Below is a small trained network, with its code and all its weights. Each question gives an input and a class and asks what happens when units are switched off, that is, made to give their printed mean instead of their output.

import numpy as np


def w(rows, s, z=0):
    codes = np.array(rows[::2]) - 128.0
    scale = np.full(codes.shape[1], s)
    scale[-1] = z or s
    return codes * scale


def f(y):
    return np.maximum(y, 0)


def log_softmax(a):
    a = a - a.max(-1, keepdims=True)
    return a - np.log(np.exp(a).sum(-1, keepdims=True))


def net(x, mask):
    res = np.array(x, float).reshape(1, 4) / 4 @ E
    y = f(res @ A[0][:, :-1].T + A[0][:, -1])
    res = res + np.where(mask, y, B[0][:, -1]) @ B[0][:, :-1]
    return log_softmax(res[-1] @ U[:, :-1].T + U[:, -1])


A, B = {}, {}
E = w([
[131,136,12],'x0',
[20,207,124],'x1',
[169,149,136],'x2',
[89,2,112],'x3',
],0.009)
A[0] = w([
[120,153,22,181],'neuron 1',
[110,239,132,186],'neuron 2',
[186,245,144,199],'neuron 3',
[239,64,191,166],'neuron 4',
[164,203,62,202],'neuron 5',
[93,58,60,164],'neuron 6',
[211,55,199,178],'neuron 7',
[124,255,187,221],'neuron 8',
[167,55,40,208],'neuron 9',
[155,177,98,116],'neuron 10',
[9,76,135,223],'neuron 11',
[220,99,187,97],'neuron 12',
[96,82,155,254],'neuron 13',
],0.01,0.0047)
B[0] = w([
[117,214,28,224],'neuron 1',
[27,107,141,227],'neuron 2',
[68,139,133,242],'neuron 3',
[3,62,105,245],'neuron 4',
[78,174,106,220],'neuron 5',
[203,165,84,221],'neuron 6',
[47,85,132,240],'neuron 7',
[53,124,191,255],'neuron 8',
[161,155,44,250],'neuron 9',
[106,182,139,167],'neuron 10',
[201,43,111,251],'neuron 11',
[50,145,2,198],'neuron 12',
[172,30,130,220],'neuron 13',
],0.0073,0.0082)
U = w([
[142,51,161,193],'0',
[233,199,227,15],'1',
[160,168,168,17],'2',
[83,59,112,132],'3',
[19,129,132,130],'4',
[198,186,77,130],'5',
[245,195,242,3],'6',
],0.012,0.0063)

Each question gives the input, the list of numbers given to net, and the class t.
The units are the neurons (one row each of A and B). Each row of codes is followed by its name. A weight is (code - 128) times the scale printed after its matrix; where a second scale follows, it is the last column's (A, B and U).
mask holds one flag per neuron, in row order. A switched-off neuron (its flag False) gives its mean, the last column of its row in B, instead of its output. The means were averaged over made-up inputs and are rounded, as every weight is.
A unit's drop is (log p(t) with every unit on - log p(t) with that unit switched off) / (log p(t) with every unit on - log p(t) with every unit switched off).
The circuit of an input: a set's keep is (log p(t) with only the set's units on - log p(t) with every unit switched off) / (log p(t) with every unit on - log p(t) with every unit switched off). Starting from the 12 units with the biggest drops (on a tie, the unit counted first), units are removed one at a time, each time the one whose removal leaves the highest keep (on an exact tie, the one counted first), for as long as the keep stays at least 0.8.
circuit, biggest first: the units of the circuit, biggest drop first
most important unit: the unit with the biggest drop
top k neurons: the k neurons with the biggest drops, biggest first
drop when u is switched off: that unit's drop, to one decimal
input [-4,3,-6,-1], class 3: circuit, biggest first : neuron 11; neuron 5
input [6,-4,6,7], class 5: circuit, biggest first : neuron 9; neuron 6
input [-5,-5,1,-3], class 4: circuit, biggest first : neuron 11; neuron 4
input [5,-4,8,0], class 5: circuit, biggest first : neuron 8; neuron 9
input [2,8,-7,2], class 3: most important unit : neuron 11
input [2,2,2,1], class 5: top 3 neurons : neuron 4; neuron 7; neuron 8
input [-3,8,-2,6], class 3: drop when neuron 2 is switched off : -0.1
input [1,6,-5,5], class 3: drop when neuron 6 is switched off : -0.1
input [-7,-6,2,0], class 4: drop when neuron 12 is switched off : 0.4
input [3,-2,3,7], class 0: drop when neuron 5 is switched off : 0.2
